Below are the code and all the weights of a small trained network. Each question names an input and a class and asks about switching units off, where a switched-off unit gives its printed mean instead of its output.

import numpy as np


def w(rows, s, z=0):
    codes = np.array(rows[::2]) - 128.0
    scale = np.full(codes.shape[1], s)
    scale[-1] = z or s
    return codes * scale


def f(y):
    return y / 2 * (1 + np.tanh(0.7978845608 * (y + 0.044715 * y**3)))


def log_softmax(a):
    a = a - a.max(-1, keepdims=True)
    return a - np.log(np.exp(a).sum(-1, keepdims=True))


def net(x, mask):
    res = np.array(x, float).reshape(1, 6) / 4 @ E
    y = f(res @ A[0][:, :-1].T + A[0][:, -1])
    res = res + np.where(mask, y, B[0][:, -1]) @ B[0][:, :-1]
    return log_softmax(res[-1] @ U[:, :-1].T + U[:, -1])


A, B = {}, {}
E = w([
[1,75,116,252,152],'x0',
[181,148,180,213,153],'x1',
[129,128,128,127,130],'x2',
[98,99,237,94,72],'x3',
[89,189,136,97,243],'x4',
[157,45,140,74,200],'x5',
],0.0068)
A[0] = w([
[153,87,105,147,73,95],'neuron 1',
[85,254,107,120,57,134],'neuron 2',
[67,187,247,81,179,114],'neuron 3',
[164,101,138,118,185,109],'neuron 4',
[79,155,116,136,205,118],'neuron 5',
[140,94,83,78,167,136],'neuron 6',
[96,94,130,192,151,126],'neuron 7',
[155,22,140,100,198,111],'neuron 8',
[70,123,65,58,92,103],'neuron 9',
[53,100,55,66,92,100],'neuron 10',
[175,164,16,140,152,130],'neuron 11',
[152,41,136,145,47,123],'neuron 12',
[143,128,101,130,120,254],'neuron 13',
[148,125,155,206,167,112],'neuron 14',
[87,218,138,119,140,84],'neuron 15',
[56,50,143,164,105,131],'neuron 16',
[86,147,219,111,90,119],'neuron 17',
[159,92,56,166,178,160],'neuron 18',
[156,128,34,141,162,128],'neuron 19',
[134,151,41,148,147,111],'neuron 20',
[224,147,225,220,149,119],'neuron 21',
[81,208,121,94,212,124],'neuron 22',
[61,119,104,48,60,124],'neuron 23',
[215,151,94,80,75,114],'neuron 24',
[188,166,143,99,123,105],'neuron 25',
[96,223,106,164,70,117],'neuron 26',
[216,149,168,104,127,134],'neuron 27',
[124,135,196,62,101,111],'neuron 28',
[196,58,40,167,46,113],'neuron 29',
[162,35,100,108,160,151],'neuron 30',
[188,121,29,172,162,90],'neuron 31',
[187,205,148,62,133,92],'neuron 32',
],0.0094,0.0095)
B[0] = w([
[178,131,111,154,105,141],'neuron 1',
[121,84,178,180,181,188],'neuron 2',
[161,175,138,109,61,181],'neuron 3',
[145,114,136,149,154,143],'neuron 4',
[145,176,105,146,104,166],'neuron 5',
[128,124,145,124,159,165],'neuron 6',
[76,147,81,132,121,169],'neuron 7',
[132,50,167,224,140,178],'neuron 8',
[181,84,100,84,157,157],'neuron 9',
[153,85,72,88,162,163],'neuron 10',
[98,89,174,84,46,183],'neuron 11',
[197,188,131,129,89,188],'neuron 12',
[82,250,198,66,207,254],'neuron 13',
[122,112,86,100,157,155],'neuron 14',
[166,114,114,164,122,136],'neuron 15',
[41,178,107,142,104,193],'neuron 16',
[103,81,154,130,72,165],'neuron 17',
[95,138,147,118,127,183],'neuron 18',
[118,112,147,114,73,165],'neuron 19',
[120,114,142,112,83,152],'neuron 20',
[183,61,116,9,173,193],'neuron 21',
[228,187,95,134,113,185],'neuron 22',
[151,100,144,71,154,182],'neuron 23',
[59,141,93,167,117,190],'neuron 24',
[97,118,77,156,126,156],'neuron 25',
[123,78,161,177,187,171],'neuron 26',
[63,142,99,138,133,186],'neuron 27',
[78,125,140,129,90,165],'neuron 28',
[214,196,104,156,134,186],'neuron 29',
[111,130,166,162,166,181],'neuron 30',
[125,74,135,131,58,159],'neuron 31',
[99,143,74,187,119,178],'neuron 32',
],0.021,0.0084)
U = w([
[112,169,173,127,167,255],'0',
[57,146,37,177,151,74],'1',
[117,99,222,114,35,102],'2',
[241,193,125,192,125,75],'3',
[147,67,213,254,234,93],'4',
[157,67,59,44,211,112],'5',
],0.0074,0.0085)

Each question gives the input, the list of numbers given to net, and the class t.
The units are the neurons (one row each of A and B). Each row of codes is followed by its name. A weight is (code - 128) times the scale printed after its matrix; where a second scale follows, it is the last column's (A, B and U).
mask holds one flag per neuron, in row order. A switched-off neuron (its flag False) gives its mean, the last column of its row in B, instead of its output. The means were averaged over made-up inputs and are rounded, as every weight is.
A unit's drop is (log p(t) with every unit on - log p(t) with that unit switched off) / (log p(t) with every unit on - log p(t) with every unit switched off).
The circuit of an input: a set's keep is (log p(t) with only the set's units on - log p(t) with every unit switched off) / (log p(t) with every unit on - log p(t) with every unit switched off). Starting from the 12 units with the biggest drops (on a tie, the unit counted first), units are removed one at a time, each time the one whose removal leaves the highest keep (on an exact tie, the one counted first), for as long as the keep stays at least 0.8.
units of the circuit, in order: the units of the circuit, biggest drop first
most important unit: the unit with the biggest drop
k most important neurons: the k neurons with the biggest drops, biggest first
drop of u: that unit's drop, to one decimal
input [-8,8,6,-2,-8,-3], class 1: 3 most important neurons	(neuron 24; neuron 27; neuron 25)
input [3,2,-2,-8,5,1], class 2: units of the circuit, in order	(neuron 11; neuron 31)
input [-6,8,-3,0,-6,-5], class 5: units of the circuit, in order	(neuron 21)
input [3,-1,1,-2,6,3], class 3: units of the circuit, in order	(neuron 22; neuron 5)
input [6,8,3,5,-3,0], class 5: 2 most important neurons	(neuron 21; neuron 14)
input [-2,2,3,-4,-7,1], class 3: 2 most important neurons	(neuron 29; neuron 12)
input [-7,8,-1,4,-2,7], class 5: 2 most important neurons	(neuron 21; neuron 16)
input [1,-7,2,7,-8,-8], class 3: 2 most important neurons	(neuron 12; neuron 29)
input [6,0,5,5,8,4], class 3: units of the circuit, in order	(neuron 22; neuron 3)
input [-6,4,5,-2,3,1], class 1: units of the circuit, in order	(neuron 32; neuron 27)
input [2,-4,6,-8,-8,2], class 2: 3 most important neurons	(neuron 11; neuron 31; neuron 19)
input [4,1,4,5,-6,4], class 3: 2 most important neurons	(neuron 12; neuron 11)
input [-2,7,-7,7,-5,-8], class 4: 3 most important neurons	(neuron 26; neuron 2; neuron 11)
input [-7,2,6,-2,-7,3], class 1: units of the circuit, in order	(neuron 24)
input [7,3,4,3,8,-8], class 3: units of the circuit, in order	(neuron 22; neuron 3)
input [2,0,-6,6,8,8], class 3: units of the circuit, in order	(neuron 3; neuron 22)
input [2,3,-2,7,7,-7], class 2: 4 most important neurons	(neuron 3; neuron 17; neuron 29; neuron 13)
input [5,-6,-2,3,0,0], class 5: 4 most important neurons	(neuron 10; neuron 23; neuron 9; neuron 24)
input [-4,1,-4,5,8,4], class 3: units of the circuit, in order	(neuron 22; neuron 3)
input [4,6,-1,1,-2,-8], class 4: most important unit	neuron 26
input [2,2,-5,-7,-7,-1], class 2: 4 most important neurons	(neuron 11; neuron 31; neuron 22; neuron 19)
input [8,3,-1,4,6,-8], class 1: 2 most important neurons	(neuron 7; neuron 16)
input [-5,2,2,6,3,0], class 2: 3 most important neurons	(neuron 3; neuron 17; neuron 28)
input [1,6,1,-4,4,4], class 5: units of the circuit, in order	(neuron 21; neuron 14)
input [1,1,1,2,-4,7], class 4: drop of neuron 8	0.5
